Here is a tiny trained network, its code and every weight. The questions are about switching its units off for an input and a target symbol, where a switched-off unit gives its printed mean instead of its output.

import numpy as np


def w(rows, s, z=0):
    codes = np.array(rows[::2]) - 128.0
    scale = np.full(codes.shape[1], s)
    scale[-1] = z or s
    return codes * scale


def f(y):
    return np.maximum(y, 0)


def softmax(a):
    e = np.exp(a - a.max(-1, keepdims=True))
    return e / e.sum(-1, keepdims=True)


def log_softmax(a):
    a = a - a.max(-1, keepdims=True)
    return a - np.log(np.exp(a).sum(-1, keepdims=True))


def net(x, mask):
    ids = ['αγδζηθλξπφ'.index(c) for c in x.split()]
    T = len(ids)
    res = E[ids] + P[:T]
    u = 0
    for l in range(3):
        q, k, v = (res @ M[l].T for M in (Q, K, V))
        z = softmax(np.where(np.tri(T) > 0, q @ k.T / 2**0.5, -1e9)) @ v
        res = res + np.where(mask[u], z, O[l][:, -1]) @ O[l][:, :-1]
        u += 1
        y = f(res @ A[l][:, :-1].T + A[l][:, -1])
        res = res + np.where(mask[u : u + 4], y, B[l][:, -1]) @ B[l][:, :-1]
        u += 4
    return log_softmax(res[-1] @ U[:, :-1].T + U[:, -1])


Q, K, V, O, A, B = {}, {}, {}, {}, {}, {}
E = w([
[126,81,203,153],'α',
[164,129,142,203],'γ',
[114,71,103,207],'δ',
[158,36,90,95],'ζ',
[100,134,24,144],'η',
[2,123,178,187],'θ',
[177,183,154,132],'λ',
[182,87,179,111],'ξ',
[128,150,121,59],'π',
[150,157,40,75],'φ',
],0.016)
P = w([
[129,120,120,85],'0',
[91,121,128,82],'1',
[189,164,218,154],'2',
[83,127,114,81],'3',
[220,149,254,194],'4',
[82,155,32,111],'5',
],0.0081)
Q[0] = w([
[29,197,120,232],'L0H0',
[96,133,141,2],'L0H0',
],0.008)
K[0] = w([
[165,247,236,77],'L0H0',
[253,153,82,186],'L0H0',
],0.0069)
V[0] = w([
[88,213,255,162],'L0H0',
[133,169,139,111],'L0H0',
],0.0072)
O[0] = w([
[135,140,133,125,228],'L0H0',
[94,167,2,157,1],'L0H0',
],0.0078,0.00077)
A[0] = w([
[88,137,201,107,161],'L0N0',
[43,166,104,160,4],'L0N1',
[140,224,123,66,113],'L0N2',
[137,255,157,143,101],'L0N3',
],0.0088,0.0041)
B[0] = w([
[80,145,146,135,252],'L0N0',
[66,72,141,104,180],'L0N1',
[246,166,162,149,183],'L0N2',
[177,80,180,154,186],'L0N3',
],0.011,0.0037)
Q[1] = w([
[165,184,71,142],'L1H0',
[216,252,161,159],'L1H0',
],0.012)
K[1] = w([
[143,209,22,127],'L1H0',
[9,143,2,69],'L1H0',
],0.0071)
V[1] = w([
[59,193,3,121],'L1H0',
[73,216,81,166],'L1H0',
],0.0034)
O[1] = w([
[91,247,255,102,4],'L1H0',
[203,153,97,191,74],'L1H0',
],0.0079,0.0021)
A[1] = w([
[200,239,141,149,56],'L1N0',
[182,159,120,138,1],'L1N1',
[166,71,46,74,91],'L1N2',
[63,176,254,179,81],'L1N3',
],0.0088,0.0049)
B[1] = w([
[150,80,155,175,195],'L1N0',
[1,146,112,173,142],'L1N1',
[205,129,148,9,188],'L1N2',
[156,99,5,108,253],'L1N3',
],0.0075,0.0066)
Q[2] = w([
[117,45,195,231],'L2H0',
[201,1,184,211],'L2H0',
],0.0062)
K[2] = w([
[122,235,100,241],'L2H0',
[115,1,26,234],'L2H0',
],0.0066)
V[2] = w([
[2,163,61,163],'L2H0',
[242,93,186,101],'L2H0',
],0.0053)
O[2] = w([
[86,129,70,160,131],'L2H0',
[1,152,213,158,253],'L2H0',
],0.0063,0.00018)
A[2] = w([
[207,217,218,133,127],'L2N0',
[123,223,62,37,87],'L2N1',
[153,70,100,142,58],'L2N2',
[175,254,181,175,2],'L2N3',
],0.0083,0.0058)
B[2] = w([
[150,197,84,76,253],'L2N0',
[4,209,254,152,174],'L2N1',
[174,201,45,138,196],'L2N2',
[157,77,123,83,168],'L2N3',
],0.0097,0.0041)
U = w([
[111,126,173,104,141],'α',
[198,89,180,141,139],'γ',
[87,64,129,158,104],'δ',
[187,104,44,202,166],'ζ',
[158,66,154,62,29],'η',
[215,139,193,212,213],'θ',
[130,177,184,255,252],'λ',
[136,195,183,133,99],'ξ',
[137,183,159,112,105],'π',
[157,58,154,202,157],'φ',
],0.0091,0.0046)

Each question gives the input, a string of symbols that net reads in full, and the target symbol t.
The units are the heads (2 rows each of Q, K, V and O) and the neurons (one row each of A and B). Each row of codes is followed by its name. A weight is (code - 128) times the scale printed after its matrix; where a second scale follows, it is the last column's (O, A, B and U).
mask holds one flag per unit, layer by layer, with each layer's heads first. A switched-off unit (its flag False) gives its mean, the last column of its rows in O or B, instead of its output. The means were averaged over made-up inputs and are rounded, as every weight is.
A unit's drop is (log p(t) with every unit on - log p(t) with that unit switched off) / (log p(t) with every unit on - log p(t) with every unit switched off).
The circuit of an input: a set's keep is (log p(t) with only the set's units on - log p(t) with every unit switched off) / (log p(t) with every unit on - log p(t) with every unit switched off). Starting from the 12 units with the biggest drops (on a tie, the unit counted first), units are removed one at a time, each time the one whose removal leaves the highest keep (on an exact tie, the one counted first), for as long as the keep stays at least 0.8.
units of the circuit, in order: the units of the circuit, biggest drop first
unit that matters most: the unit with the biggest drop
k most important neurons: the k neurons with the biggest drops, biggest first
k most important neurons of layer l: the k neurons of layer l with the biggest drops, biggest first
drop of u: that unit's drop, to one decimal
input ξ ζ θ, target ζ: units of the circuit, in order => (L1N3, L2H0, L1N2)
input ξ θ φ ξ λ ζ, target η: 2 most important neurons => (L1N2, L0N3)
input ζ α π φ η π, target ξ: unit that matters most => L2N0
input π δ π φ α λ, target θ: 2 most important neurons => (L1N0, L0N2)
input ξ γ λ θ ζ, target ζ: units of the circuit, in order => (L2N2, L1H0, L0N2, L0N3)
input ξ θ π, target ζ: 3 most important neurons of layer 1 => (L1N0, L1N3, L1N2)
input φ θ π λ ζ, target ζ: 2 most important neurons => (L1N3, L2N2)
input π ζ λ λ γ γ, target λ: 2 most important neurons => (L1N3, L1N2)
input λ ξ η θ π, target ζ: 2 most important neurons => (L1N3, L1N0)
input φ δ θ θ δ, target ζ: 2 most important neurons of layer 0 => (L0N0, L0N2)
input ξ θ ζ π ζ η, target α: 3 most important neurons => (L1N2, L2N1, L0N1)
input α α ζ θ ξ, target ζ: 2 most important neurons of layer 0 => (L0N0, L0N1)
input φ φ δ θ α, target ζ: drop of L1N3 => 0.9
input λ θ η ζ η η, target α: unit that matters most => L1N2
input α λ ζ θ λ, target ζ: drop of L2H0 => 0.5
input θ ξ ξ θ, target δ: drop of L0N1 => 0.2
input δ θ α θ α, target ζ: drop of L2N2 => 0.1
input ξ δ ξ θ λ, target ζ: 2 most important neurons of layer 1 => (L1N3, L1N2)
